Below are the code and all the weights of a small trained network. Each question names an input and a target symbol and asks about switching units off, where a switched-off unit gives its printed mean instead of its output.

import numpy as np


def w(rows, s, z=0):
    codes = np.array(rows[::2]) - 128.0
    scale = np.full(codes.shape[1], s)
    scale[-1] = z or s
    return codes * scale


def norm(h):
    return h / np.sqrt((h * h).mean(-1, keepdims=True) + 1e-5)


def softmax(a):
    e = np.exp(a - a.max(-1, keepdims=True))
    return e / e.sum(-1, keepdims=True)


def log_softmax(a):
    a = a - a.max(-1, keepdims=True)
    return a - np.log(np.exp(a).sum(-1, keepdims=True))


def net(x, mask):
    ids = ['ΓΘΦμτω'.index(c) for c in x.split()]
    T = len(ids)
    res = E[ids] + P[:T]
    u = 0
    for l in range(3):
        r = norm(res)
        for j in range(2):
            rows = slice(2 * j, 2 * j + 2)
            q, k, v = (r @ M[l][rows].T for M in (Q, K, V))
            z = softmax(np.where(np.tri(T) > 0, q @ k.T / 2**0.5, -1e9)) @ v
            o = O[l][rows]
            res = res + np.where(mask[u + j], z, o[:, -1]) @ o[:, :-1]
        u += 2
    return log_softmax(norm(res)[-1] @ U[:, :-1].T + U[:, -1])


Q, K, V, O = {}, {}, {}, {}
E = w([
[182,92,135,133,89,160,180],'Γ',
[180,45,168,154,102,31,86],'Θ',
[96,159,61,131,76,108,140],'Φ',
[123,83,119,253,171,199,84],'μ',
[182,165,116,192,52,156,128],'τ',
[216,169,117,116,120,89,139],'ω',
],0.021)
P = w([
[253,89,76,147,213,250,204],'0',
[183,184,103,182,123,127,216],'1',
[159,198,117,196,137,110,219],'2',
[148,202,123,187,125,94,208],'3',
[153,178,108,197,84,150,148],'4',
[128,140,106,172,66,154,141],'5',
[92,133,94,172,80,175,128],'6',
[72,142,83,186,83,192,117],'7',
[107,112,98,151,73,182,133],'8',
],0.0058)
Q[0] = w([
[5,129,92,71,84,106,108],'0.h1',
[153,143,115,65,122,149,178],'0.h1',
[225,139,132,123,119,154,197],'0.h2',
[117,94,100,175,133,70,138],'0.h2',
],0.013)
K[0] = w([
[119,122,167,113,173,142,128],'0.h1',
[115,199,114,103,92,149,189],'0.h1',
[11,109,143,112,111,118,55],'0.h2',
[137,162,57,89,233,234,187],'0.h2',
],0.012)
V[0] = w([
[121,108,208,121,137,129,69],'0.h1',
[144,115,106,155,159,172,96],'0.h1',
[93,166,152,146,121,254,149],'0.h2',
[169,109,157,160,102,125,101],'0.h2',
],0.014)
O[0] = w([
[5,2,60,135,147,79,85,3],'0.h1',
[160,144,134,181,219,103,140,157],'0.h1',
[71,87,141,91,23,127,143,161],'0.h2',
[124,185,49,158,227,53,247,221],'0.h2',
],0.0083,0.0072)
Q[1] = w([
[86,132,194,98,168,185,61],'1.h1',
[79,97,178,105,170,89,70],'1.h1',
[192,151,60,117,96,255,43],'1.h2',
[133,40,142,188,116,72,165],'1.h2',
],0.011)
K[1] = w([
[132,143,196,128,114,176,137],'1.h1',
[146,146,247,121,96,84,72],'1.h1',
[53,195,79,155,78,114,101],'1.h2',
[165,7,74,135,151,156,164],'1.h2',
],0.011)
V[1] = w([
[116,207,146,33,109,62,170],'1.h1',
[149,42,221,105,197,171,65],'1.h1',
[162,142,104,93,175,167,254],'1.h2',
[109,130,66,132,167,99,80],'1.h2',
],0.0088)
O[1] = w([
[93,94,71,144,165,191,59,82],'1.h1',
[110,203,52,2,82,158,161,34],'1.h1',
[118,48,61,69,146,159,119,255],'1.h2',
[160,160,157,107,93,116,71,80],'1.h2',
],0.012,0.0085)
Q[2] = w([
[27,130,163,65,95,169,30],'2.h1',
[117,145,118,30,62,74,6],'2.h1',
[206,44,68,234,118,18,109],'2.h2',
[159,2,178,38,110,63,157],'2.h2',
],0.0096)
K[2] = w([
[206,178,102,65,123,206,171],'2.h1',
[253,217,96,67,109,102,205],'2.h1',
[249,77,105,115,123,148,150],'2.h2',
[162,17,117,137,179,130,52],'2.h2',
],0.013)
V[2] = w([
[144,99,138,90,38,49,51],'2.h1',
[53,89,177,170,146,130,2],'2.h1',
[138,149,80,144,211,112,173],'2.h2',
[129,93,72,212,99,42,53],'2.h2',
],0.0095)
O[2] = w([
[95,89,205,222,218,97,207,12],'2.h1',
[206,92,106,81,60,59,178,106],'2.h1',
[70,140,185,50,139,21,138,253],'2.h2',
[83,254,38,162,60,162,74,64],'2.h2',
],0.0095,0.0071)
U = w([
[77,51,92,67,118,151,136,74],'Γ',
[127,156,109,72,162,90,2,159],'Θ',
[148,134,244,127,87,174,33,185],'Φ',
[73,162,68,183,85,151,104,170],'μ',
[97,151,127,81,24,88,157,175],'τ',
[109,160,201,144,186,100,175,6],'ω',
],0.0099,0.0024)

Each question gives the input, a string of symbols that net reads in full, and the target symbol t.
The units are the heads (2 rows each of Q, K, V and O). Each row of codes is followed by its name. A weight is (code - 128) times the scale printed after its matrix; where a second scale follows, it is the last column's (O and U).
mask holds one flag per head, layer by layer. A switched-off head (its flag False) gives its mean, the last column of its rows in O, instead of its output. The means were averaged over made-up inputs and are rounded, as every weight is.
A unit's drop is (log p(t) with every unit on - log p(t) with that unit switched off) / (log p(t) with every unit on - log p(t) with every unit switched off).
The circuit of an input: a set's keep is (log p(t) with only the set's units on - log p(t) with every unit switched off) / (log p(t) with every unit on - log p(t) with every unit switched off). Starting from all 6 units, units are removed one at a time, each time the one whose removal leaves the highest keep (on an exact tie, the one counted first), for as long as the keep stays at least 0.8.
units of the circuit, in order: the units of the circuit, biggest drop first
unit that matters most: the unit with the biggest drop
heads that matter: for each layer, one digit per head in row order, 1 if its drop is at least 0.15 and else 0, layers parted by /
input μ μ ω, target τ: heads that matter => 11 / 00 / 00
input Φ τ Γ Γ ω τ Γ ω Γ, target Φ: heads that matter => 11 / 00 / 10
input ω ω τ μ Θ τ ω ω, target ω: units of the circuit, in order => [0.h1, 2.h1]
input Θ ω μ, target τ: units of the circuit, in order => [0.h1, 2.h1, 1.h2, 1.h1]
input Γ ω Γ Θ ω Θ, target Γ: heads that matter => 00 / 01 / 00
input Γ Γ Γ τ μ, target Γ: units of the circuit, in order => [2.h1, 1.h2, 0.h2]
input μ Θ Θ ω τ ω, target ω: heads that matter => 01 / 00 / 10
input ω τ Φ, target Θ: heads that matter => 11 / 10 / 10
input Φ Θ μ ω τ Γ Θ, target Φ: heads that matter => 11 / 01 / 11
input Φ μ ω Φ μ Θ, target Φ: heads that matter => 11 / 01 / 10
input ω ω τ, target μ: units of the circuit, in order => [2.h1, 0.h2]
input Γ μ τ Φ Θ Φ ω, target Φ: units of the circuit, in order => [1.h1, 0.h1]
input Θ Θ Θ Θ, target Θ: heads that matter => 01 / 00 / 01
input τ Θ τ, target ω: heads that matter => 10 / 00 / 10
input Γ ω μ Φ, target Γ: units of the circuit, in order => [1.h2, 1.h1, 2.h1]
input Γ Γ Γ μ, target Γ: heads that matter => 00 / 01 / 10
input μ ω ω Γ Φ ω, target Φ: units of the circuit, in order => [1.h1, 0.h2]
input μ Θ Θ μ τ Θ Γ, target ω: unit that matters most => 0.h2
input ω Φ Φ Θ ω Φ μ μ, target Θ: heads that matter => 11 / 01 / 10
input μ Φ Γ Φ, target ω: units of the circuit, in order => [1.h1, 0.h1, 0.h2, 2.h1]
input μ τ τ μ Θ, target μ: unit that matters most => 2.h2
input ω μ μ μ Φ, target ω: heads that matter => 10 / 10 / 00
input Θ τ ω ω ω Γ Φ τ, target Φ: heads that matter => 01 / 00 / 00
input Θ ω Φ Θ, target Θ: units of the circuit, in order => [0.h2, 0.h1, 2.h1, 1.h1]
input Γ τ ω, target Θ: units of the circuit, in order => [2.h1, 1.h2]
